Below is a small trained network, with its code and all its weights. Each question gives an input and a class and asks what happens when units are switched off, that is, made to give their printed mean instead of their output.

import numpy as np


def w(rows, s, z=0):
    codes = np.array(rows[::2]) - 128.0
    scale = np.full(codes.shape[1], s)
    scale[-1] = z or s
    return codes * scale


def norm(h):
    return h / np.sqrt((h * h).mean(-1, keepdims=True) + 1e-5)


def f(y):
    return y / 2 * (1 + np.tanh(0.7978845608 * (y + 0.044715 * y**3)))


def log_softmax(a):
    a = a - a.max(-1, keepdims=True)
    return a - np.log(np.exp(a).sum(-1, keepdims=True))


def net(x, mask):
    res = np.array(x, float).reshape(1, 8) / 4 @ E
    u = 0
    for l in range(2):
        y = f(norm(res) @ A[l][:, :-1].T + A[l][:, -1])
        res = res + np.where(mask[u : u + 9], y, B[l][:, -1]) @ B[l][:, :-1]
        u += 9
    return log_softmax(norm(res)[-1] @ U[:, :-1].T + U[:, -1])


A, B = {}, {}
E = w([
[128,125,117,126,146,122,120,132],'x0',
[148,79,131,45,159,144,146,15],'x1',
[130,123,127,121,122,127,126,133],'x2',
[117,41,103,162,105,170,77,100],'x3',
[128,132,131,133,130,125,123,124],'x4',
[127,130,128,130,129,131,132,127],'x5',
[1,179,90,84,137,139,134,111],'x6',
[127,132,129,133,133,127,125,123],'x7',
],0.0088)
A[0] = w([
[127,136,153,88,61,150,171,138,77],'L0N1',
[216,152,98,243,109,134,144,222,165],'L0N2',
[249,155,154,107,149,165,124,114,113],'L0N3',
[24,181,87,203,69,116,109,241,105],'L0N4',
[14,10,68,235,33,131,85,106,143],'L0N5',
[179,125,136,255,131,150,139,249,178],'L0N6',
[140,10,107,191,78,169,90,94,228],'L0N7',
[129,225,124,83,127,77,196,172,253],'L0N8',
[132,164,74,156,144,167,136,94,184],'L0N9',
],0.0072,0.0036)
B[0] = w([
[162,172,69,123,177,87,73,169,124],'L0N1',
[87,172,122,35,102,99,117,43,246],'L0N2',
[147,150,204,130,190,162,138,228,180],'L0N3',
[132,48,167,207,254,130,209,186,250],'L0N4',
[191,206,138,133,191,243,102,169,220],'L0N5',
[99,158,93,71,74,131,58,50,255],'L0N6',
[126,78,110,228,105,112,138,147,231],'L0N7',
[94,45,147,128,61,77,155,118,237],'L0N8',
[128,154,167,123,107,79,126,157,148],'L0N9',
],0.0078,0.0077)
A[1] = w([
[95,183,26,105,114,254,58,48,21],'L1N1',
[175,173,103,131,96,191,72,120,201],'L1N2',
[68,101,149,94,137,180,192,106,163],'L1N3',
[94,183,141,150,143,220,111,178,132],'L1N4',
[85,183,100,38,86,44,131,79,3],'L1N5',
[159,93,88,181,147,152,108,173,165],'L1N6',
[115,99,136,195,169,77,109,120,127],'L1N7',
[108,113,118,181,68,57,79,128,102],'L1N8',
[209,159,206,69,146,51,169,151,138],'L1N9',
],0.0091,0.0041)
B[1] = w([
[160,157,3,244,39,57,126,247,253],'L1N1',
[40,93,132,135,88,11,183,151,224],'L1N2',
[154,172,109,163,64,105,43,167,238],'L1N3',
[179,121,94,29,143,154,85,85,196],'L1N4',
[204,166,247,11,122,107,106,42,253],'L1N5',
[100,152,184,24,140,118,156,30,208],'L1N6',
[164,91,135,161,74,135,223,149,173],'L1N7',
[200,141,54,122,168,177,101,112,167],'L1N8',
[79,161,51,164,248,238,93,170,240],'L1N9',
],0.0079,0.0054)
U = w([
[147,191,196,46,113,95,99,92,180],'0',
[141,155,119,144,215,254,140,169,191],'1',
[166,144,37,182,29,107,100,128,167],'2',
[196,32,154,171,106,165,173,63,2],'3',
[59,117,165,165,114,84,216,182,40],'4',
],0.018,0.0029)

Each question gives the input, the list of numbers given to net, and the class t.
The units are the neurons (one row each of A and B). Each row of codes is followed by its name. A weight is (code - 128) times the scale printed after its matrix; where a second scale follows, it is the last column's (A, B and U).
mask holds one flag per neuron, layer by layer. A switched-off neuron (its flag False) gives its mean, the last column of its row in B, instead of its output. The means were averaged over made-up inputs and are rounded, as every weight is.
A unit's drop is (log p(t) with every unit on - log p(t) with that unit switched off) / (log p(t) with every unit on - log p(t) with every unit switched off).
The circuit of an input: a set's keep is (log p(t) with only the set's units on - log p(t) with every unit switched off) / (log p(t) with every unit on - log p(t) with every unit switched off). Starting from the 12 units with the biggest drops (on a tie, the unit counted first), units are removed one at a time, each time the one whose removal leaves the highest keep (on an exact tie, the one counted first), for as long as the keep stays at least 0.8.
circuit, biggest first: the units of the circuit, biggest drop first
unit that matters most: the unit with the biggest drop
top k neurons: the k neurons with the biggest drops, biggest first
k most important neurons of layer l: the k neurons of layer l with the biggest drops, biggest first
input [-8,-6,2,0,-7,8,-6,0], class 0: top 4 neurons -> (L0N2 L0N6 L1N5 L0N5)
input [-1,5,1,1,-8,2,1,8], class 2: 3 most important neurons of layer 0 -> (L0N4 L0N8 L0N2)
input [-6,0,-6,-4,0,-8,3,-2], class 4: top 3 neurons -> (L0N6 L0N2 L0N8)
input [1,2,-2,8,4,-5,1,5], class 2: top 2 neurons -> (L0N4 L0N5)
input [-8,8,6,6,-7,5,1,-1], class 2: circuit, biggest first -> (L0N4 L1N1)
input [3,0,-7,4,3,-6,-4,-7], class 2: circuit, biggest first -> (L0N4)
input [7,5,7,0,1,-2,-5,-6], class 1: top 2 neurons -> (L0N3 L1N9)
input [-5,8,-2,0,1,-5,0,-8], class 1: top 4 neurons -> (L0N6 L0N2 L0N8 L1N1)
input [0,-7,5,-6,7,5,-3,1], class 0: 2 most important neurons of layer 0 -> (L0N2 L0N6)
input [3,0,8,-8,-1,-8,8,3], class 4: 2 most important neurons of layer 0 -> (L0N6 L0N2)
input [0,-7,-2,-4,0,8,-2,5], class 0: 2 most important neurons of layer 0 -> (L0N2 L0N6)
input [-5,7,0,2,-5,8,7,8], class 2: top 2 neurons -> (L1N1 L0N2)
input [-8,1,-8,3,-8,3,6,4], class 2: top 3 neurons -> (L1N1 L0N4 L0N3)
input [-6,8,-8,0,-3,-8,-1,-1], class 1: top 4 neurons -> (L0N6 L0N8 L0N2 L0N3)
input [1,1,-5,-7,-2,7,-4,-1], class 1: circuit, biggest first -> (L1N9)
input [-1,0,0,2,-8,-2,6,3], class 1: top 3 neurons -> (L0N6 L0N2 L1N5)
input [0,-5,-7,2,4,5,3,7], class 1: top 2 neurons -> (L0N4 L0N5)
input [6,7,6,-4,-7,-4,0,7], class 1: top 4 neurons -> (L1N9 L0N6 L0N2 L0N3)
input [6,-3,-3,0,-6,3,-8,6], class 0: 2 most important neurons of layer 0 -> (L0N2 L0N5)
input [5,4,7,7,-4,-1,8,-6], class 2: unit that matters most -> L1N1
input [-3,-8,-8,7,0,-6,6,2], class 1: 2 most important neurons of layer 0 -> (L0N4 L0N5)
input [4,-8,5,-6,6,-5,-1,3], class 0: 3 most important neurons of layer 0 -> (L0N2 L0N6 L0N7)
